Each row is followed by its class number.
[ -73   70   48   20  -99  -51   78   65  161   -3  -52  -22  -61  -20
 -143  106   78  -11  -24 -194  -58   55  -52  -65 -153 -149    5  116
  -39   -5 -104   87  -56  -33 -119  -93   75    4   64]
0
[ -43 -334  164  195  -52  164   69 -178  185   84  110  -79 -144   87
  169  394  322  197 -262  492  -44  -87 -404 -337 -328   96   52  232
  261  303 -362  400 -178 -131  -83  103   27  380 -135]
9
[ -14  -61   78  151   22  145   -2  -59  123  206    5 -117   66  204
  -98  185 -147 -104   -9  135  -26  213   70 -176  123   88  171 -182
   41  159   49 -117   68  113   60  -52  -72  -97  -79]
3
[ 106  112   91   24  -46  101 -138   98  536   18 -127  201  213 -228
 -424 -100   -8 -323    8 -377 -108   17  100  209  108 -359   10   42
    0 -127   69  133  -52  -35 -104  -23  271  250   -4]
1
[ 113   49   67  201  -52  -78   74   52  244   -8  -55    8   55  -14
  -94  131 -367 -287  -55 -150   -6  188  -90    3   -7  -61   20  141
   24   74   71 -167  -60   34  129    4 -137  220  -87]
0
[ 133  -73  -67  171 -267 -187   27   68  114  -56 -104  -80   19   16
  -45   45   64  -26   39   60  -27   20  -18  120   -7  159  145  154
   88  -40  143 -138  -28 -177   -8 -226 -392  -70 -210]
4
[-117  167   70  146  182 -179  -73  143 -140 -126   69 -149   45  -19
   27  -68 -134  193  -64   62   44  -75  106 -245  -65 -284  101  -78
   79  162   19   12   -8  128  -14   67   65  -48   77]
1
[ -67   63   71   22 -170  -51   18   -7   11  -17  -60  -41   -3    7
 -103  103   33   17   -4  -76  -20   29 -116    6 -145 -105    2  111
  -24  -82 -156   17  -64  -38  -27    0  -49  145   65]
1
[ -27   12  169   99  -48 -172   84   85  212  108   64  -41  -63   52
 -126   31  118   26   45  -95   48  120    5  -54   -8   23  -51  -56
   14   15   42 -177   67  -30    7 -243  -42 -219   30]
11
[ -66   92  114  -52  -68 -101   64  103   68  -40  -41  -28  -39  152
 -116  187    3   63  -81 -109   33   89   39 -129 -146  -74   78   72
 -150  -88  -21   16  -10    8  -46 -188   16   -5   83]
0
[ 206   -4 -236  213  111   74  -45 -179  -24  295   90 -145  268  133
  344  174  213  -83   14  256   -6  -14  109  -89  -69   85 -146  382
 -352   74  -73 -168    5  -38  -35 -269 -207 -171 -114]
9
[ 152   64 -340  226 -136   20  197  129  478  200   53 -477  330  360
  117  -34  453  100 -161  -34   30  156  -79 -207 -156 -338  226   14
   90  154  -76  207   81  247  -12 -222  -36 -108 -142]
8
[ -25   13   94 -110 -110  -66   38   75   54   -8  -65  -23   26  165
   13  166   50   -8  -43   -5   12  153  -25  -68 -120   29   48  130
 -193  -29  -68   35   -1  -20   -4 -134  -86    1   25]
1
[ 189  272   19 -289 -369  528    3   77   96  210 -136 -266   99  374
  199   44   65  -95 -102  -12 -216 -220 -170  161   -5  332  113  154
 -230 -253  224  213  219  140  390  793   48  134 -289]
7
[ -79   34  -36   65   42  118  -60  115 -107    9   28   82   -9  -56
   92 -106   96  144    3   84   34  -82 -133 -187   46  -64   43 -146
  206  123   86   78   -5   62  248  160  299  292  -49]
11
[  11 -112  295   72  103 -172    9  164  191  -30 -143 -134  -69  110
 -367  313 -171  212 -103  -33  134  121  122 -193   25  308  232   11
  -46  279  165   43  127   -8 -221 -151   45 -132  303]
10
[-178  -19   41  184   45 -202   13  236   92  -65   -2  160   -6   24
  -67  -37   15  226   -7  -66  -48  114   79 -282   42 -121  113  -79
  -77 -155  133   25    3  246   58 -139  227 -115    4]
7
[ -73   59  107  -36  -80  -29   27   86   46   55  -21  -27   38    6
  -82   86   57  -19  -13  -88  -10   74  -42  -63  -33 -106   61   79
  -75   14  -60  -10  -41   16   22  -91   16   59   25]
9
[  -6  -95  295  -28   88  -40  143  268  136 -185 -247  -22 -124  194
 -566   77  -44  136  -46 -245   75   76  -76 -353   86  -10  175  -31
  -53  119  -29   84  -58   45  -72   32  257  -87   23]
8
[ -59 -320 -252 -242   98  214 -116 -110 -616  -69  -63  -45  169 -295
    3 -240 -236 -168   -3   68   31  -25 -149  329   47 -306  -12 -215
  -17  254  177   75  -50   41  -64   94  289 -106 -174]
2
[ -53    1  133  125   65 -193   97  181  176 -182   57   69   15 -103
  -67  -39   19  189  -71  -12   43   44  -15  -66    4  -20   42  -86
   74   96   56   67    0  165   38 -122   20   -3  173]
12
[ -37   14  130   21   -4 -148   64   90   48   30    0   -6  -18  185
   10  200   27   69  -48   13   13  118  -67 -263 -123 -102   16  143
 -152   37  -91   16  -73   43  -31 -102   37   17   57]
12
[ 362  258 -127   37   25 -199   42  -63   75  126  -39 -152   34  457
  247  226 -606   52 -200   17  -98 -279   49 -257 -169 -224  235  131
 -305   24   -5 -212 -106  350 -264  534 -404  108  -33]
12
[-139 -104   52  -24   58 -182  -80  153   12   52   97  -75   79   32
   67  -40  -48  236 -184   31   28   57   -1 -138   -2  -22  134 -169
 -111  151  234  174  -81  171  -15   -8   73  -78   49]
4
[ -37  122    1 -216 -168   63 -126  -52   95  -39  -27  261   50  556
   78 -179 -135 -123   91  -83   -7  -89  167 -192  189  270  195  284
 -287 -517  -70 -149   10 -192  228  430 -221  279 -359]
11
[ -20 -316  -24  203  241   22 -144 -419   71   -7  128   64   79   77
  367 -165   49   34  -19  111   49   30  243  -47 -152  -79  -26  -24
 -169  203   26  -49  154  -39 -284  127  107 -342  -13]
6
[ -44  -28  -66  117    9  -51  -21 -200   80 -268   77   74 -133  -61
 -308  -90   48  -90  209  120  -65  -97   79  -40   34  182  130  -86
  -28 -294 -192 -129  -59 -212  175 -116 -203   16 -246]
3
[ -12    1   59  -40  -62  -83   60   85   70   -9  -33  -43  -27   95
  -63  162   13   21  -22  -51   -1  100  -13  -32 -117 -101    5  109
  -66   -7  -92  -24  -73    7  -36 -131  -62   45   51]
6
[  37 -159 -295 -211   49  290  -54  -65 -127  169   89   68  345  139
  290 -220  389 -363  -88  169  -20 -104  -84  103  119 -205  -16  -75
  101  121   71  163   89    4 -211   39  312  -40 -296]
11
[ -24  -70  217  171   33 -236  149  109  328  -55  -52   98   45   33
 -339   92   -7  -92   64  -84  -73  111   41  -30  -13  -23   -4  -49
   34 -166  106 -249  -43   35 -278  -24 -140 -101   85]
3
[-108  109  189  -44  -91  -15   62   36   12   -3   -7   -2  -78   91
 -147  152  -12   38  -40 -101  -52   34  -32 -104  -68  -73   17   36
  -65   -5  -90   32  -23   59  -31  -54  -21  -26   79]
3
[  45  327 -207 -314 -383   66  107  -21   41 -319  102 -188  475   45
  117 -102 -112  -80 -127 -359 -127 -303    0  535 -107   23   69  369
 -457 -199   50  253  -77  178  145  123 -468  256  -84]
3
[ -29   66  148  119    1 -139  182  157  218    9  -94 -130   -9  -16
 -304  137 -113   55   30 -146   22  111  -76 -193  -36  -90  109  -42
   39  118   47  -50   26  156 -126  -64    7 -205   46]
4
[ -36   72   70  244   31    5   20  280  294   -1 -146 -173   59   91
 -230  151   69   12   -2 -170 -108  141  119 -139   32   -3    6  126
   45   72   75   49  -88   -1 -147  -26   -5   29  167]
6
[  10  -44   21  109   81 -102  -22  152  149   94  -30  -45  -12  -40
  124  119  -76  278  -39  117   26   30   87 -211 -120 -171   97 -111
   93  196  131   28   -4  158 -108  -70  123   10  103]
1
[ -80   14   93  -17 -125  -45   -3   42  -38  -18  -39  -23   51   52
  -27  139   62   -2    5  -19  -15  128   -5    0  -47  -41  -35  145
  -62  -17  -31   49   13  -94  -25 -170   12    1   43]
5
[ -74  237   68  175   35 -154 -140  168    3  171  149  170   62  104
  385  -27  250  230  -97  244   29   -3  173 -294   41   16   96  -79
  -48 -158  162  -36   28  153  306 -292   93   86  -46]
8
[-162  -89   40 -325  234  -69    4   97  183  115  -65 -110  321  228
  161   91   25 -166   20  -45  287  388  333 -344  129 -203  209   52
   -9  -39 -137  291  -18   38 -117 -713  401  -81 -361]
7
[ -67   82  109 -103 -162  -98   52   63  108   10  -42   31  -14  109
   89  115   30   11  -20  -25   14  136  -35  -85 -131  -41   28   68
  -67  -71  -94    4  -14   20   43 -116  -46   95    6]
6
[-119  240   10   78  -15 -110   21  145 -188  -52  -63   51  -57 -108
  -37 -151  132  161   15 -112   65 -126    5 -137   88  -91   69  -83
  206 -122  -22  -23   -4   87  108 -113  183   60  -33]
5
[  47 -160  144  272    0  -99  -70  -78  191 -140 -158   64 -128 -260
 -385 -113 -339   55   37 -176   41  -68   44   -2  104  164   17  108
  -51  131  -14 -106  -52 -130   15  -17   14 -127  -54]
0
[-162   83  138  -20 -129  -24   21  -12   28   24   50   47  -97   89
   21  106   87   -1  -16 -146  -62  101  -15  -71 -132   34   63   85
 -119  -73  -28    9  -51  -41   19  -36  -50   81   52]
10
[ -21   31  155  254  173  -85   10  115  282 -127  -42   18  -27   57
 -394  155 -143  -46  -61 -145  -18  192   38 -256  -40    6  208   79
  -61  156  154   15   59  -20 -115   23  -88 -103   60]
4
[-124  -99   16    6   14  -14   22  227  -12  -59   79    1  117   81
   16   77  142  223  -47  219   48  172  -61 -238  -48   29  -48   36
 -126  136  130  128   30   11  173 -208  136  -17  114]
0
[ -41  225  153  174  -42 -209  -38  146  -74  -35  138    7  116 -112
   17  -19    9   77   46  120  -48  -61  -54 -151   24 -105  -47 -126
  114   39  158  -31   62   80  209   21  101   64   56]
10
[ -91  170  -43   73   11 -109  -32  232   30 -117  125   47   34   34
 -114  -83  -73  116   29  177   78  -85   81 -265  112 -144  119    6
  159  -75   90  -44   53   22  171 -248   25   59  -87]
12
[  -4  -20   -8   76   98 -221  -37  205   35  -31   26  125  104    4
   39   -8 -112  123  -34   33   36  149   95 -122  124  -83   81   78
  -30  115  163   95  -18   74   49 -224  -17   33   66]
2
[  80  168   78   71  -79  218   35 -175 -261  -99 -136 -349  129 -276
 -120  -63 -195 -198  106 -209  -23 -151  -66  177   49 -417  -68 -429
  373  239 -223    2   80  154   72  301  315  -53 -132]
9
[ -94   65  179  256 -105  -30   62  259  285 -195 -169 -166   67  -67
 -429  110 -196   38   -2 -131  -40   84   14  -95   -1  -73  157   13
  163   17   35   42  -42   39    6 -136  -38   24  -59]
11
[  71  -33  -65   63   42 -151    3   69   72 -183   40   61    9 -123
  -99 -118   36  174    8   87  110 -101   96   31  118   29  116  -79
  -11   26   61   14  165   85  150 -286  163 -112   30]
5
[ 126   50  137  343   -7  -12   93  201  198  -64  -99  -43  -48   59
 -299  173   46  124  -78   72   27  -32 -161 -296  -37   92   56  190
  144  122   12  -19  170   22  204   85  135  -14 -110]
5
[-155  417    5  336  104 -565 -133   99  -82  207   12 -534  195   20
 -252 -200 -337  172  158 -106  171  -65  111 -141  145  232  386  -64
 -344 -184   40 -490   82  234  378  235 -115  -86  177]
11
[  79 -153   83  191   53  -56  -14  173  223   47 -116 -117  -26   35
 -228  183 -115  -26  -79  112 -127  154  -87 -258  -19 -129   29   33
   -4  309   44   90 -109   28 -125  -54   48  -81    5]
3
[   9  186  -43  213 -248  -76  -57   80  394  -99  -13 -135  115   36
 -146   76  -67  -11 -129  -89 -135 -158   16 -213 -147 -275  -91   86
   20   73 -208  161  -82   -8 -208   10   66   97  -10]
10
[ -84  -33  -31   -3   73 -117   22  228   76   41   49  -50   78 -108
 -101 -163  158   66  -40   60   59   74  -44   14   67  -18   92   32
  -35   32  123   25  -32   49  110 -215   83  -49   75]
0
[  86  263  187   90  -85   44   89  -16  -33    3  -14 -118  -43  253
  -79   44  -10  -33  -43 -117  -32 -168 -131 -242   61   94   39  -94
 -119   39  -14  -89    1  134  246  267   61   61  -94]
6
[ 299  193  109 -130  -52  261  -42 -124  351  732  184   11  -17  410
  342  155   36  -60  -48 -118  -32    8  -92 -356  -60   87 -256 -160
 -129   23  262 -138   80   67  325  465  144  117 -327]
6
[ -57    4   16  -49  -97  -77   71    8   30  -15  -57  -89  -16   86
   -6  159  -15  -61  -30  -88  -14   77  -58  -36 -134  -48   53  164
  -98   27  -85   59   -7   23  -78  -84    2   16   11]
3
[ 162   67  141    0   54   18   15  -90   -2   71    3 -102  -64  139
 -173   38 -169   98   38 -127   73  -58   89  -77   52   48   61  -88
 -110  112  118 -147  147   49   20  110   -3 -200   79]
10
[ -59   90  101   11  -63 -134   45   47  -57  -31   42  -20  -39  100
  -30  102   70    0  -73 -100   28   53    4  -34  -71  -33   17   47
  -61  -99  -24   -7    2   38    9 -188    3    2   75]
10
[ 183  -79 -141    8  -50  380  -20  -98  -52  206   26 -430   14  -39
  111  366 -276 -127  154  378  -52   -9 -194   13 -201 -120 -251  183
  158  150 -107  -41  -99 -126  339  204   36  328 -282]
3
[ 242   19   49  164  148  306  -37   44   52  145  -80 -145 -247  -53
  -14  236   52 -121    9  148 -126  191  -63  -28 -135 -159 -208 -166
  -69  180  -71 -114  -28   72  335   35  222  -18   58]
6
[ 174 -193   18   90 -189 -687   83  -78  571    6 -265 -399 -120 -252
  -19 -302  171  336  -78 -586  256 -377  127  467 -208  -17  270  -85
  -14 -231 -301 -200 -460   82 -230  -57   92  244   15]
12
[ 389 -133 -536 -222 -436  397  116 -149 -259   56  -33 -376 -115  428
  287  -48  -32 -225  -17 -341 -122 -197 -111   12 -114 -613 -378 -104
  374  104 -331   57 -168 -102   22  219   53 -104 -794]
10
[  99  -35  288   73   81 -277   14 -128  156 -136   64  273  -28 -186
 -353 -125    9  -11   57   65   35  -31 -173   32   10   50  202 -131
 -114  113  -81 -207   76  -13  127  248  -97  -65   54]
4
[   0 -156  -29  109  -24  -90   68  230   24 -124    4  223   33   22
 -172  121    4   28    0   41   18   82   33    7  112   33   46   67
   86  156  131 -178   77   22  -48 -155  -61  -99   57]
4
[ 194 -115 -113  119    4  -93   51   59  -11 -116  -69  -58   95   97
  103   95 -314 -170  -96   60   74  -45   56  139   63  -13  119  300
  -70  241  182 -130   80   45  -92 -101  -87  -20  -70]
2
[   2   23   48  136  -87 -285   47  123   18   40   28   52    7  -77
 -107  -52   -7  232  -68  -65  105 -186  -30   24   15  -87   29   56
  197    6  -24 -177   -4  101  -78  -54  -41  -24   57]
12
[  24   93  310   19  123  -73  106  262  212   73  -99   70 -199  116
 -141  158  135  113 -112 -213    4  -23  -38 -211  -58  135  -68  -20
   39  109   63  -50  -19   36 -149  190  123   -8  171]
11
[ -15  -64   48  -11    7 -142   -3  256   25   -5  -68   19  152    9
   84  -22  -10  187 -133  279   68   -7  -13 -137   13  -73  -16  -71
   59  130   31   66   39  142  -54  -27  149  -87   13]
2
[-153  114   82   36  249  -31   16  147 -162 -190  149  110   -6  -89
   50 -170  250  237    6   46   34   -1  106 -160   74  -54  -52 -139
   55   66   80  157   58   82   66 -193  124 -170  164]
8
[-156   29  225  112  131 -130   77  110  218  -67  104   63   17    3
 -264   17 -113  115  -81  -56   43    8   63 -155   41  -62  146 -100
 -135   79  118  -33  -28  168  -61 -113   87  -66  141]
2
[ -35   45   83  -38 -100  -23   72   79   47   53  -48    5   10  135
  -13  165   -2   77  -48 -143   -6   88  -60  -79  -97 -140   56   74
  -35  -31   -8  100   -8   93  -56  -96   27   68   40]
11
[-195 -133   35   75  -26   30   51   86 -124  -99    1   96   38 -103
  -48   53  -52  161   69   -5   57   31  -50   53    0   40  -72   84
  127   -6  111   10  100   39  -23  -48  127   29  135]
11
[ -21   36  137   68 -107 -157   25   42  127   90  -44  -72   28   37
    4  170   15   97   -4 -100   39  118  -20  -49 -144  -42   26   80
  -60   12  -24  -60  -80    0   -6 -107  -68  130   99]
1
[-188   83  190  -17   51  228   90  -11   88 -104  -36   70   28   39
 -412  115 -135 -162  106 -207  -76   98  112  -84  250  125  138 -145
   55   64 -117   36  -54   19 -115  -35  -79   10   67]
1
[ 197 -240 -194    2  -75 -150  102  107   18  -15   31   27   89 -101
  204  -60  157  148  -40  118  152  -23   46  340   37   23   -7  -77
  274   20  103 -107   79   76  112 -285  -31   -2  -37]
0
[ -40   38   53 -127 -145   12   24   36   21    5  -24   -6  -15  131
   28  107   -9  -17  -37  -21  -28  120  -44  -74  -91  -69   19  167
 -172   -9  -41   48  -28  -59   30 -134  -58   12  -61]
5
[ 255 -273 -155 -108 -300   58   33  112 -462 -166 -514    5  109 -384
  -25  -47 -249 -323   11 -118    5  139 -127  899  249  198 -225   25
  730    2   -3   16  210  -97 -236  111 -261 -100  -17]
8
[ 360  203   21  129 -206   67  303  -89    0   27 -113 -471  348 -158
   71   15  496  125    1    1   27 -355 -151  292 -145 -634  -80 -458
  523   12   29  123   60  318 -305 -183  226  -30   63]
9
[ 115  -85   90  424   19 -153  122  -13  285  -75 -146  -40  -54   39
 -340  128   43  204   78 -327  136   31  106 -132   40 -103   -7  128
  110  -94 -120 -106 -108   21  -55 -258   84   19   41]
4
[ 297   39 -116  246 -121  111   40 -161  220  172 -114 -184   45    5
  153  217  -58 -181  105   31  -81   77 -116   -4   19   45 -114  112
   81  112   56   77   76  -10   -2  -45   33  117  -33]
7
[ -54  106   17  265  -14  -33   97  119   66   45   23 -143  106 -174
   28   82  303   32   23  -15  -28   -5  -96  -17  -17  -42 -151  -21
  169   88  -22  110    7  102   21 -202  244   20  121]
8
[-289  278  122  249   36   -8  -15   68  -92   11   69  -30 -116  -49
 -358   76   95 -247   -2   81 -136   74 -100 -205   24  284   77  -14
  113  -43  -63 -134   83 -132  -53   32 -200 -139   72]
10
[-111   32   85 -136  -60  -15   25   83  -41   65   -7   11   30  186
   31  137   -2  -62  -38  -39   29  183  -13  -54  -26  -29   70  108
 -140  -67  -39   24    6   30   36 -192  -19   14   -4]
11
[-108 -157 -328 -387  276  611  152  170    9  139 -345 -390   52  126
 -160 -189  402  -71  193  -81  238  251  252  -53  339  -77  -33 -345
  354 -263   25  331  -82    8 -353 -647  472 -127   13]
1
[ -59  353 -303 -265  120   95   -1  -74 -189 -204  284  103  182  447
  149 -159  -85 -128   -9  192   69   -7   97 -188   58  188  147   48
 -451 -353   52 -154   58   18  258   32 -509  176  -29]
12
